Below are the code and all the weights of a small trained network. Each question names an input and a target symbol and asks about switching units off, where a switched-off unit gives its printed mean instead of its output.

import numpy as np


def w(rows, s, z=0):
    codes = np.array(rows[::2]) - 128.0
    scale = np.full(codes.shape[1], s)
    scale[-1] = z or s
    return codes * scale


def norm(h):
    return h / np.sqrt((h * h).mean(-1, keepdims=True) + 1e-5)


def f(y):
    return y / 2 * (1 + np.tanh(0.7978845608 * (y + 0.044715 * y**3)))


def softmax(a):
    e = np.exp(a - a.max(-1, keepdims=True))
    return e / e.sum(-1, keepdims=True)


def log_softmax(a):
    a = a - a.max(-1, keepdims=True)
    return a - np.log(np.exp(a).sum(-1, keepdims=True))


def net(x, mask):
    ids = ['ΓΘαηλμσ'.index(c) for c in x.split()]
    T = len(ids)
    res = E[ids] + P[:T]
    u = 0
    for l in range(3):
        q, k, v = (norm(res) @ M[l].T for M in (Q, K, V))
        z = softmax(np.where(np.tri(T) > 0, q @ k.T / 4**0.5, -1e9)) @ v
        res = res + np.where(mask[u], z, O[l][:, -1]) @ O[l][:, :-1]
        u += 1
        y = f(norm(res) @ A[l][:, :-1].T + A[l][:, -1])
        res = res + np.where(mask[u : u + 4], y, B[l][:, -1]) @ B[l][:, :-1]
        u += 4
    return log_softmax(norm(res)[-1] @ U[:, :-1].T + U[:, -1])


Q, K, V, O, A, B = {}, {}, {}, {}, {}, {}
E = w([
[55,130,81,193,67],'Γ',
[215,116,160,253,50],'Θ',
[125,111,110,33,227],'α',
[142,116,90,164,208],'η',
[164,72,61,193,52],'λ',
[98,71,71,210,139],'μ',
[141,120,86,212,176],'σ',
],0.0055)
P = w([
[131,80,75,145,1],'0',
[132,101,99,159,19],'1',
[131,116,103,139,72],'2',
[116,126,117,134,115],'3',
[115,142,129,110,151],'4',
[114,158,138,93,178],'5',
[122,169,151,56,200],'6',
[123,182,158,25,210],'7',
[119,188,142,11,220],'8',
],0.0036)
Q[0] = w([
[80,152,113,197,190],'L0H1',
[103,78,187,150,106],'L0H1',
[147,254,105,177,89],'L0H1',
[212,63,26,204,252],'L0H1',
],0.0036)
K[0] = w([
[141,166,145,148,226],'L0H1',
[110,104,63,151,143],'L0H1',
[180,46,161,122,134],'L0H1',
[106,253,189,130,148],'L0H1',
],0.0052)
V[0] = w([
[160,170,165,161,253],'L0H1',
[48,174,37,101,90],'L0H1',
[199,104,240,97,78],'L0H1',
[1,175,92,129,167],'L0H1',
],0.005)
O[0] = w([
[153,2,49,79,55,59],'L0H1',
[167,251,130,94,168,108],'L0H1',
[112,9,110,232,233,40],'L0H1',
[231,219,154,173,17,4],'L0H1',
],0.0046,0.0023)
A[0] = w([
[125,47,210,1,215,73],'L0N1',
[144,127,106,240,96,178],'L0N2',
[161,85,70,178,238,185],'L0N3',
[193,204,93,194,179,244],'L0N4',
],0.0038,0.0011)
B[0] = w([
[197,117,120,253,25,151],'L0N1',
[171,74,71,74,110,251],'L0N2',
[86,103,175,84,163,251],'L0N3',
[200,161,182,32,208,249],'L0N4',
],0.0037,0.0021)
Q[1] = w([
[118,119,101,91,156],'L1H1',
[68,127,134,172,172],'L1H1',
[135,117,170,252,152],'L1H1',
[180,99,169,48,151],'L1H1',
],0.0044)
K[1] = w([
[57,115,158,88,252],'L1H1',
[72,139,190,202,131],'L1H1',
[175,157,235,160,95],'L1H1',
[178,26,193,31,164],'L1H1',
],0.0034)
V[1] = w([
[162,3,79,173,64],'L1H1',
[122,104,91,80,188],'L1H1',
[128,83,104,175,195],'L1H1',
[64,134,155,176,208],'L1H1',
],0.0044)
O[1] = w([
[153,215,116,119,165,106],'L1H1',
[214,105,74,209,84,221],'L1H1',
[163,162,3,152,42,247],'L1H1',
[164,90,178,76,6,161],'L1H1',
],0.0036,0.0012)
A[1] = w([
[42,178,224,198,122,254],'L1N1',
[71,76,72,94,4,76],'L1N2',
[162,56,130,97,62,184],'L1N3',
[99,65,238,50,156,209],'L1N4',
],0.0036,0.0025)
B[1] = w([
[124,57,107,57,116,194],'L1N1',
[220,132,144,81,220,105],'L1N2',
[44,73,31,80,20,253],'L1N3',
[69,76,2,129,165,212],'L1N4',
],0.0036,0.0011)
Q[2] = w([
[216,128,2,124,92],'L2H1',
[141,83,49,95,129],'L2H1',
[161,135,206,174,102],'L2H1',
[59,105,69,98,210],'L2H1',
],0.0057)
K[2] = w([
[162,64,107,18,125],'L2H1',
[198,76,55,66,121],'L2H1',
[62,254,117,78,41],'L2H1',
[103,20,85,210,203],'L2H1',
],0.0042)
V[2] = w([
[148,118,138,123,95],'L2H1',
[169,104,29,114,19],'L2H1',
[149,213,125,63,126],'L2H1',
[154,3,146,162,41],'L2H1',
],0.0037)
O[2] = w([
[64,178,139,114,120,115],'L2H1',
[90,89,141,128,253,250],'L2H1',
[92,164,24,234,178,92],'L2H1',
[103,137,144,62,154,149],'L2H1',
],0.0033,0.0021)
A[2] = w([
[173,98,188,48,107,4],'L2N1',
[155,122,90,75,3,134],'L2N2',
[131,230,98,102,119,136],'L2N3',
[217,183,170,115,27,245],'L2N4',
],0.0055,0.002)
B[2] = w([
[133,235,123,192,143,53],'L2N1',
[195,159,22,93,86,253],'L2N2',
[82,142,221,110,81,227],'L2N3',
[196,101,155,4,137,210],'L2N4',
],0.0048,0.00054)
U = w([
[181,189,221,143,129,76],'Γ',
[6,1,133,139,145,85],'Θ',
[154,15,110,100,149,253],'α',
[114,133,62,156,24,57],'η',
[94,176,150,229,192,95],'λ',
[95,162,187,49,89,140],'μ',
[168,162,69,166,67,97],'σ',
],0.0078,0.0037)

Each question gives the input, a string of symbols that net reads in full, and the target symbol t.
The units are the heads (4 rows each of Q, K, V and O) and the neurons (one row each of A and B). Each row of codes is followed by its name. A weight is (code - 128) times the scale printed after its matrix; where a second scale follows, it is the last column's (O, A, B and U).
mask holds one flag per unit, layer by layer, with each layer's heads first. A switched-off unit (its flag False) gives its mean, the last column of its rows in O or B, instead of its output. The means were averaged over made-up inputs and are rounded, as every weight is.
A unit's drop is (log p(t) with every unit on - log p(t) with that unit switched off) / (log p(t) with every unit on - log p(t) with every unit switched off).
The circuit of an input: a set's keep is (log p(t) with only the set's units on - log p(t) with every unit switched off) / (log p(t) with every unit on - log p(t) with every unit switched off). Starting from the 12 units with the biggest drops (on a tie, the unit counted first), units are removed one at a time, each time the one whose removal leaves the highest keep (on an exact tie, the one counted first), for as long as the keep stays at least 0.8.
units of the circuit, in order: the units of the circuit, biggest drop first
most important unit: the unit with the biggest drop
top k neurons: the k neurons with the biggest drops, biggest first
top k neurons in layer l: the k neurons of layer l with the biggest drops, biggest first
input λ λ λ α, target λ: most important unit -> L0N2
input Θ η Γ η, target μ: units of the circuit, in order -> [L0H1, L2N3]
input Θ α η α Θ α Θ Θ, target Θ: units of the circuit, in order -> [L0H1, L1N3]
input σ η σ η, target σ: units of the circuit, in order -> [L2H1, L0H1, L1H1]
input σ Θ Θ λ μ Θ Γ σ, target Γ: units of the circuit, in order -> [L0H1, L0N2, L1N3, L2N3]
input μ λ λ σ, target λ: units of the circuit, in order -> [L2H1, L0H1]
input Θ Θ α Θ, target α: units of the circuit, in order -> [L0H1, L1H1, L2H1, L0N1]
input α σ η, target λ: top 3 neurons in layer 0 -> [L0N3, L0N2, L0N1]
input Θ Θ Γ, target μ: units of the circuit, in order -> [L1H1, L2H1, L0H1]
input σ η μ, target η: units of the circuit, in order -> [L2H1, L0H1, L1H1]
input σ σ Γ λ Θ, target λ: top 2 neurons -> [L1N4, L0N3]
input Γ Γ η η λ, target μ: top 3 neurons -> [L2N4, L2N3, L0N3]
input Θ Γ σ σ Γ Θ α Θ σ, target Θ: top 2 neurons in layer 2 -> [L2N2, L2N4]
input λ σ λ η η α λ Θ, target λ: top 2 neurons in layer 2 -> [L2N4, L2N2]
input Θ Γ σ Θ Θ Θ Γ Θ, target α: top 3 neurons -> [L1N4, L1N3, L0N1]
input Θ Θ Θ Θ λ Θ Θ σ, target Θ: units of the circuit, in order -> [L0H1]
input μ η λ σ σ Γ μ λ, target μ: top 2 neurons -> [L2N3, L2N4]
input α η η η, target η: top 2 neurons in layer 1 -> [L1N3, L1N1]
input λ μ η, target μ: top 2 neurons in layer 2 -> [L2N3, L2N1]
input λ η Θ σ Γ, target μ: most important unit -> L0H1
input σ η Γ α, target μ: top 2 neurons -> [L2N3, L1N3]
input λ λ λ η, target λ: top 2 neurons in layer 1 -> [L1N3, L1N1]
